Here is a tiny trained network, its code and every weight. The questions are about switching its units off for an input and a class, where a switched-off unit gives its printed mean instead of its output.

import numpy as np


def w(rows, s, z=0):
    codes = np.array(rows[::2]) - 128.0
    scale = np.full(codes.shape[1], s)
    scale[-1] = z or s
    return codes * scale


def f(y):
    return np.maximum(y, 0)


def log_softmax(a):
    a = a - a.max(-1, keepdims=True)
    return a - np.log(np.exp(a).sum(-1, keepdims=True))


def net(x, mask):
    res = np.array(x, float).reshape(1, 7) / 4 @ E
    y = f(res @ A[0][:, :-1].T + A[0][:, -1])
    res = res + np.where(mask, y, B[0][:, -1]) @ B[0][:, :-1]
    return log_softmax(res[-1] @ U[:, :-1].T + U[:, -1])


A, B = {}, {}
E = w([
[253,85,77,87],'x0',
[127,131,129,126],'x1',
[72,25,120,66],'x2',
[86,209,32,46],'x3',
[129,130,127,131],'x4',
[130,127,126,129],'x5',
[106,83,6,230],'x6',
],0.0077)
A[0] = w([
[123,117,68,184,9],'N1',
[107,182,77,109,131],'N2',
[135,129,68,208,104],'N3',
[172,206,156,148,132],'N4',
[161,71,172,210,53],'N5',
[22,48,145,65,155],'N6',
[227,103,106,59,10],'N7',
[188,66,247,235,69],'N8',
[148,240,113,185,154],'N9',
[201,89,120,94,94],'N10',
[101,91,58,179,58],'N11',
[148,169,246,2,12],'N12',
[96,103,141,84,90],'N13',
[165,196,149,140,126],'N14',
[98,103,107,93,98],'N15',
[146,85,104,96,128],'N16',
[140,224,112,205,115],'N17',
[48,150,160,147,77],'N18',
[116,206,58,93,81],'N19',
[180,95,88,110,41],'N20',
[99,89,7,219,4],'N21',
[36,153,156,151,70],'N22',
[55,70,93,64,169],'N23',
[5,142,189,171,85],'N24',
[112,185,75,63,19],'N25',
[98,87,67,150,138],'N26',
[49,157,171,135,72],'N27',
[171,90,173,129,111],'N28',
],0.0091,0.0043)
B[0] = w([
[118,167,176,153,163],'N1',
[72,82,109,45,196],'N2',
[107,158,187,125,196],'N3',
[157,49,158,119,204],'N4',
[66,121,93,40,188],'N5',
[185,47,169,139,228],'N6',
[153,195,58,213,189],'N7',
[27,108,51,2,243],'N8',
[172,25,169,120,237],'N9',
[161,158,71,183,184],'N10',
[104,192,195,143,185],'N11',
[82,248,204,186,255],'N12',
[136,104,160,128,158],'N13',
[131,79,135,150,191],'N14',
[152,88,149,112,154],'N15',
[160,116,119,152,168],'N16',
[188,21,168,113,218],'N17',
[176,162,50,186,185],'N18',
[60,88,109,46,208],'N19',
[162,187,92,165,160],'N20',
[107,234,209,153,220],'N21',
[196,158,42,167,191],'N22',
[166,43,160,126,211],'N23',
[174,147,48,185,224],'N24',
[52,128,96,41,183],'N25',
[127,142,197,141,190],'N26',
[155,150,64,175,189],'N27',
[110,179,98,103,178],'N28',
],0.0073)
U = w([
[105,218,234,155,120],'0',
[46,108,53,56,84],'1',
[224,164,6,194,104],'2',
[152,112,136,136,254],'3',
[203,34,191,133,73],'4',
],0.011,0.0093)

Each question gives the input, the list of numbers given to net, and the class t.
The units are the neurons (one row each of A and B). Each row of codes is followed by its name. A weight is (code - 128) times the scale printed after its matrix; where a second scale follows, it is the last column's (A, B and U).
mask holds one flag per neuron, in row order. A switched-off neuron (its flag False) gives its mean, the last column of its row in B, instead of its output. The means were averaged over made-up inputs and are rounded, as every weight is.
A unit's drop is (log p(t) with every unit on - log p(t) with that unit switched off) / (log p(t) with every unit on - log p(t) with every unit switched off).
The circuit of an input: a set's keep is (log p(t) with only the set's units on - log p(t) with every unit switched off) / (log p(t) with every unit on - log p(t) with every unit switched off). Starting from the 12 units with the biggest drops (on a tie, the unit counted first), units are removed one at a time, each time the one whose removal leaves the highest keep (on an exact tie, the one counted first), for as long as the keep stays at least 0.8.
circuit, biggest first: the units of the circuit, biggest drop first
most important unit: the unit with the biggest drop
top k neurons: the k neurons with the biggest drops, biggest first
drop of u: that unit's drop, to one decimal
input [-5,-2,6,-1,7,-8,0], class 4: circuit, biggest first : [N6]
input [-2,2,-7,-7,-6,-8,4], class 1: top 2 neurons : [N8, N5]
input [6,-2,-8,-4,-4,6,7], class 4: circuit, biggest first : [N17, N9]
input [-5,2,8,0,7,-2,-3], class 4: top 2 neurons : [N6, N23]
input [0,0,-2,-6,-7,-6,7], class 0: circuit, biggest first : [N21, N11]
input [-7,6,-5,-3,-7,0,4], class 2: top 3 neurons : [N24, N22, N18]
input [-3,-4,-8,4,-2,-7,-3], class 4: circuit, biggest first : [N9, N17]
input [6,-1,-4,-3,-2,-7,6], class 0: circuit, biggest first : [N21, N3, N11]
input [-3,4,-4,6,0,-1,-5], class 1: circuit, biggest first : [N19, N25]
input [-6,-6,-6,-5,-4,-2,3], class 2: top 2 neurons : [N24, N22]
input [7,-7,-4,-8,-7,-8,7], class 1: top 3 neurons : [N8, N5, N12]
input [7,-5,6,3,-4,-3,-4], class 2: top 2 neurons : [N7, N10]
input [-6,1,-8,-7,-3,-3,2], class 4: top 3 neurons : [N17, N9, N4]
input [-1,0,6,6,0,7,-8], class 0: circuit, biggest first : [N12]
input [5,-4,-8,1,-5,-4,-6], class 4: top 3 neurons : [N4, N9, N21]
input [-8,6,-8,3,4,6,-2], class 2: top 4 neurons : [N24, N22, N18, N27]
input [4,2,6,-1,5,5,7], class 0: top 2 neurons : [N21, N11]
input [-8,8,0,-6,3,6,7], class 2: top 2 neurons : [N24, N22]
input [-7,6,8,2,2,6,7], class 4: top 3 neurons : [N6, N23, N12]
input [-7,-6,-3,2,5,8,7], class 0: circuit, biggest first : [N21]
input [-4,-6,-4,-5,-3,-7,6], class 0: top 3 neurons : [N21, N3, N11]
input [1,3,-8,-3,-1,1,3], class 4: top 2 neurons : [N17, N9]
input [-8,3,-2,1,-5,4,-6], class 2: drop of N26 : 0.0
input [5,6,-1,4,3,8,5], class 3: drop of N9 : -0.1
input [-7,-5,1,-7,1,-8,4], class 1: drop of N19 : -0.1
input [4,4,1,-7,-2,-6,-3], class 1: drop of N8 : 0.3
input [1,-5,0,-2,8,6,-5], class 0: most important unit : N12
